Group, then class:
+2.28  -1.06  -1.74  +1.62  +0.66  +4.86  -1.68  +5.20  +1.12  +0.64  -0.20  -0.96  -0.25  +0.02  +1.57  +5.57  +0.75  -0.58  +0.24  +0.40  -0.20  -0.12  -0.91  +0.72  -1.24  +0.49  +0.61  -0.42  +0.83  -0.75  -0.57  +0.37  +2.57  -1.07  -0.87  +0.42  -1.00  -0.74  -3.73  -0.45  -0.47  -0.82  +2.49
(19).J572
+3.67  -1.85  -2.75  +3.06  +0.42  +5.10  -1.99  +1.38  +1.57  -1.03  -1.53  +0.17  +1.32  +0.39  +0.86  +5.50  +1.15  -0.53  +0.39  +0.26  -0.31  +0.02  -0.95  -0.74  -0.87  +1.02  +0.29  +0.07  +0.79  -1.04  -1.84  +0.22  +3.41  -0.53  -1.14  +0.20  -1.44  -0.05  -5.19  -1.55  +1.14  -0.46  +2.68
(19).J572
-1.42  -0.23  +0.41  +0.08  +0.70  +1.11  -1.60  -1.75  -0.60  -0.02  -0.67  +2.64  +1.71  +2.04  +0.97  +2.65  +0.72  -0.14  -0.32  -0.15  -0.95  -1.52  -1.94  +3.99  -1.03  -0.35  +0.46  -0.74  -0.06  -0.26  +0.23  +0.77  +0.95  -1.25  +0.72  -0.45  +0.67  -0.87  +0.03  +0.80  -3.76  +1.05  +3.31
(20).J691
+0.53  -0.58  -0.31  -1.40  -0.32  +1.70  -0.67  +5.01  +0.67  -2.24  -1.18  +0.70  +0.34  -0.92  +0.51  -0.05  +0.26  +0.23  -0.85  -3.60  -0.43  +1.79  +0.14  -2.91  +0.11  +1.25  -0.90  -0.94  +0.16  -0.96  +0.31  -0.02  +2.97  -0.09  -1.28  -0.42  -0.42  -0.62  +0.31  -0.93  +0.82  -2.36  +2.61
(19).J65
+1.11  -2.00  -1.58  +1.70  -0.33  +4.69  -0.40  +7.80  +1.85  +0.31  +0.07  -1.68  +1.34  -0.21  +0.39  +4.14  -0.09  -0.48  +0.17  -1.42  +0.29  +0.08  -0.32  -1.68  -0.12  +0.87  +0.38  -0.64  +0.90  -0.55  -0.27  +0.31  +2.44  -1.45  -0.59  +1.23  -0.98  -0.82  -1.19  -0.65  +1.27  -0.82  +1.43
(19).j157
+0.14  -1.75  -1.76  +3.48  +1.93  +0.00  -0.68  -4.02  -1.42  -0.23  -1.61  +2.71  +3.45  +0.94  +2.20  +2.75  +1.30  -0.38  -0.10  -0.03  -0.86  -1.98  -1.24  +3.49  -1.47  +0.60  +0.75  -0.47  +0.49  -0.27  -0.24  +0.32  -1.11  -1.02  -0.19  +0.00  +0.25  -1.40  -3.21  +1.55  -2.01  +1.73  +2.10
(20).J650
+0.85  -1.74  -2.92  +0.35  +1.62  +1.01  -1.10  +4.09  +1.31  -1.76  -0.12  +2.68  +0.62  +0.55  -0.26  +1.67  +0.71  +0.39  -0.29  -1.84  -0.35  +0.07  -0.07  -2.85  +0.72  +1.29  -0.07  +0.33  +0.48  -0.81  -0.85  +0.21  +3.23  -0.25  -1.49  +0.87  -1.73  +0.61  -1.70  -0.89  +0.79  -2.88  +3.08
(19).J65
-0.15  -2.88  -2.09  +2.77  +0.30  +0.94  -1.48  -5.02  +0.16  +1.68  -0.50  +2.78  +2.94  +2.20  -0.10  +4.25  +0.58  -0.56  +0.67  +0.81  -0.51  -1.37  -1.48  +3.92  -0.97  +0.79  +0.75  +0.67  -0.26  -0.39  -0.72  +0.63  -0.11  -1.38  +0.32  +0.17  +0.04  -1.23  -1.00  +0.57  -2.44  +3.30  +1.36
(20).J691
+0.78  -1.92  -0.66  +3.43  +0.64  +3.02  -1.26  +0.75  +0.69  +0.46  -0.35  +1.78  +2.85  +1.77  +1.53  +5.29  +0.94  -0.01  +0.42  +0.05  -1.19  -2.48  -1.94  +4.76  -1.24  +0.69  +0.78  -0.51  -0.04  -0.29  -0.98  +0.80  +1.48  -1.86  +0.76  +0.79  -0.11  -1.32  -2.19  +0.65  -3.08  +1.46  +3.14
(20).J691
-0.33  -3.07  -2.44  +3.96  +0.78  +0.76  -0.58  +3.13  -0.65  -0.49  -0.95  +2.65  +4.75  +1.37  +1.81  +3.59  +1.30  +0.15  -0.07  -1.24  -1.28  -3.80  -1.06  +3.04  -1.14  +0.59  +0.85  -0.36  +0.88  +0.18  -0.69  -0.15  -0.28  -1.60  +0.26  +0.76  -0.06  -1.79  -1.95  +2.01  -2.74  +1.65  +2.35
(20).J650
+3.02  -2.14  -2.08  +7.80  +3.53  +1.99  -0.23  -2.44  -0.45  +0.76  +0.60  +1.39  +2.82  +1.46  +3.62  +7.73  +2.29  -0.36  +1.22  +3.35  -0.90  -5.35  -1.65  +7.60  -1.94  +0.09  +1.73  -0.40  +0.80  +0.73  -1.73  +0.49  -0.96  -1.49  +0.34  +2.39  -0.71  -0.90  -7.80  +1.51  -2.72  +0.77  +2.03
(20).J650
-1.23  -1.56  +0.09  +3.21  +1.03  -0.04  +0.28  +0.54  -0.04  -2.70  -1.07  +3.47  +6.53  +1.65  +0.35  +1.58  +1.83  +0.06  -0.23  -2.15  -0.67  -3.51  -1.44  +3.63  +0.19  +0.46  +0.49  -1.66  +0.37  +0.58  +0.22  +0.40  -0.21  -1.81  +0.60  +2.08  +0.31  -1.23  -0.17  +1.92  -1.69  +0.41  +2.89
(20).J650
+0.82  -0.73  +0.24  +2.43  +0.93  +1.88  -0.78  -0.09  +0.32  -1.26  -0.68  +2.14  +3.23  +2.10  +1.30  +3.89  +1.75  +0.29  +0.29  +0.38  -1.21  -3.75  -1.55  +5.23  -0.90  -0.41  +0.90  +0.21  +0.01  +0.21  -1.00  +0.47  +0.97  -1.56  +0.92  +1.05  +0.03  -0.95  -2.06  +0.71  -3.05  +0.61  +2.91
(20).J691
+0.31  -0.37  +0.46  +2.33  +1.26  +0.69  -0.23  +2.94  -0.43  -0.26  -0.01  +0.76  +2.21  +0.99  +2.20  +2.39  +1.15  +0.17  -0.07  +0.63  -1.05  -4.09  -0.96  +4.18  -1.40  -0.69  +0.75  +0.17  +0.18  +0.52  -0.02  +0.04  -0.10  -1.13  +0.67  +0.52  +0.45  -0.78  -2.63  +1.62  -3.17  +0.30  +1.52
(20).J691
